Below is a small trained network, with its code and all its weights. Each question gives an input and a target symbol and asks what happens when units are switched off, that is, made to give their printed mean instead of their output.

import numpy as np


def w(rows, s, z=0):
    codes = np.array(rows[::2]) - 128.0
    scale = np.full(codes.shape[1], s)
    scale[-1] = z or s
    return codes * scale


def norm(h):
    return h / np.sqrt((h * h).mean(-1, keepdims=True) + 1e-5)


def f(y):
    return np.maximum(y, 0)


def softmax(a):
    e = np.exp(a - a.max(-1, keepdims=True))
    return e / e.sum(-1, keepdims=True)


def log_softmax(a):
    a = a - a.max(-1, keepdims=True)
    return a - np.log(np.exp(a).sum(-1, keepdims=True))


def net(x, mask):
    ids = ['αδζμπσψω'.index(c) for c in x.split()]
    T = len(ids)
    res = E[ids] + P[:T]
    r = norm(res)
    for j in range(2):
        rows = slice(2 * j, 2 * j + 2)
        q, k, v = (r @ M[0][rows].T for M in (Q, K, V))
        z = softmax(np.where(np.tri(T) > 0, q @ k.T / 2**0.5, -1e9)) @ v
        o = O[0][rows]
        res = res + np.where(mask[j], z, o[:, -1]) @ o[:, :-1]
    y = f(norm(res) @ A[0][:, :-1].T + A[0][:, -1])
    res = res + np.where(mask[2:18], y, B[0][:, -1]) @ B[0][:, :-1]
    return log_softmax(norm(res)[-1] @ U[:, :-1].T + U[:, -1])


Q, K, V, O, A, B = {}, {}, {}, {}, {}, {}
E = w([
[220,253,158,66,76],'α',
[100,109,112,165,216],'δ',
[159,205,58,175,90],'ζ',
[144,172,146,160,107],'μ',
[120,180,177,129,150],'π',
[162,87,146,126,145],'σ',
[164,148,98,132,97],'ψ',
[111,177,104,181,173],'ω',
],0.028)
P = w([
[3,95,227,148,41],'0',
[143,105,90,54,141],'1',
[156,124,98,84,153],'2',
[138,143,126,87,147],'3',
[165,145,115,76,166],'4',
[160,139,125,89,172],'5',
],0.011)
Q[0] = w([
[169,82,103,149,224],'H0',
[144,240,143,71,67],'H0',
[166,124,2,88,138],'H1',
[184,84,188,172,165],'H1',
],0.039)
K[0] = w([
[146,153,121,175,211],'H0',
[37,120,153,162,3],'H0',
[242,186,67,48,247],'H1',
[107,16,143,138,122],'H1',
],0.029)
V[0] = w([
[129,3,129,180,73],'H0',
[116,94,214,112,193],'H0',
[134,93,154,175,113],'H1',
[90,174,103,99,106],'H1',
],0.023)
O[0] = w([
[213,72,85,171,6,104],'H0',
[75,143,8,47,68,250],'H0',
[166,114,52,113,93,132],'H1',
[165,189,107,151,170,130],'H1',
],0.012,0.011)
A[0] = w([
[61,93,134,210,176,128],'N0',
[47,119,58,93,123,114],'N1',
[135,164,162,126,72,106],'N2',
[96,167,130,99,150,108],'N3',
[93,6,113,93,167,153],'N4',
[50,80,183,159,153,152],'N5',
[162,31,162,184,185,124],'N6',
[160,63,168,82,126,141],'N7',
[40,123,89,118,169,111],'N8',
[189,94,128,164,139,84],'N9',
[118,156,92,177,144,97],'N10',
[155,80,138,181,146,60],'N11',
[139,103,135,158,141,99],'N12',
[192,187,233,52,43,2],'N13',
[134,74,215,7,93,113],'N14',
[91,123,133,185,204,58],'N15',
],0.022,0.0068)
B[0] = w([
[159,89,144,78,171,154],'N0',
[92,103,149,91,178,247],'N1',
[130,160,145,102,151,151],'N2',
[139,124,114,177,103,204],'N3',
[77,166,46,157,95,171],'N4',
[130,103,80,69,151,160],'N5',
[60,93,130,143,59,147],'N6',
[153,133,96,116,74,148],'N7',
[116,135,68,191,122,220],'N8',
[90,141,123,125,110,146],'N9',
[142,125,150,111,131,143],'N10',
[90,117,144,139,105,138],'N11',
[112,117,141,133,109,133],'N12',
[161,255,156,135,211,160],'N13',
[204,107,148,69,82,161],'N14',
[201,85,162,132,125,162],'N15',
],0.049,0.016)
U = w([
[167,157,73,101,51,203],'α',
[186,165,96,229,82,25],'δ',
[40,156,67,161,171,3],'ζ',
[143,252,133,91,145,186],'μ',
[180,108,124,131,172,148],'π',
[81,188,175,173,55,164],'σ',
[90,157,134,31,159,82],'ψ',
[94,102,202,114,118,174],'ω',
],0.011,0.0021)

Each question gives the input, a string of symbols that net reads in full, and the target symbol t.
The units are the heads (2 rows each of Q, K, V and O) and the neurons (one row each of A and B). Each row of codes is followed by its name. A weight is (code - 128) times the scale printed after its matrix; where a second scale follows, it is the last column's (O, A, B and U).
mask holds one flag per unit, heads first, then neurons. A switched-off unit (its flag False) gives its mean, the last column of its rows in O or B, instead of its output. The means were averaged over made-up inputs and are rounded, as every weight is.
A unit's drop is (log p(t) with every unit on - log p(t) with that unit switched off) / (log p(t) with every unit on - log p(t) with every unit switched off).
The circuit of an input: a set's keep is (log p(t) with only the set's units on - log p(t) with every unit switched off) / (log p(t) with every unit on - log p(t) with every unit switched off). Starting from the 12 units with the biggest drops (on a tie, the unit counted first), units are removed one at a time, each time the one whose removal leaves the highest keep (on an exact tie, the one counted first), for as long as the keep stays at least 0.8.
circuit, biggest first: the units of the circuit, biggest drop first
unit that matters most: the unit with the biggest drop
k most important neurons: the k neurons with the biggest drops, biggest first
which heads matter: for each layer, one digit per head in row order, 1 if its drop is at least 0.15 and else 0, layers parted by /
drop of u: that unit's drop, to one decimal
input ψ π σ α σ σ, target α: unit that matters most -> H1
input α σ ω ω π ζ, target π: circuit, biggest first -> (H0, N15)
input π π π σ ω, target π: circuit, biggest first -> (N15, H0)
input ω π α σ δ μ, target δ: which heads matter -> 10
input σ σ π, target α: which heads matter -> 10
input δ δ π ζ σ ζ, target ψ: 2 most important neurons -> (N8, N4)
input α π σ ψ, target π: circuit, biggest first -> (H0, N15)
input δ ω ψ, target ψ: 3 most important neurons -> (N8, N4, N3)
input μ π μ, target μ: 4 most important neurons -> (N8, N1, N3, N4)
input ω δ ζ, target δ: drop of N1 -> 0.8
input ω σ σ ψ π, target δ: drop of N1 -> 0.3
input ψ σ α α μ ζ, target σ: drop of N11 -> 0.0
input ζ σ ζ π ψ, target ω: drop of H1 -> 0.1
input μ δ π δ σ ω, target π: 2 most important neurons -> (N15, N0)
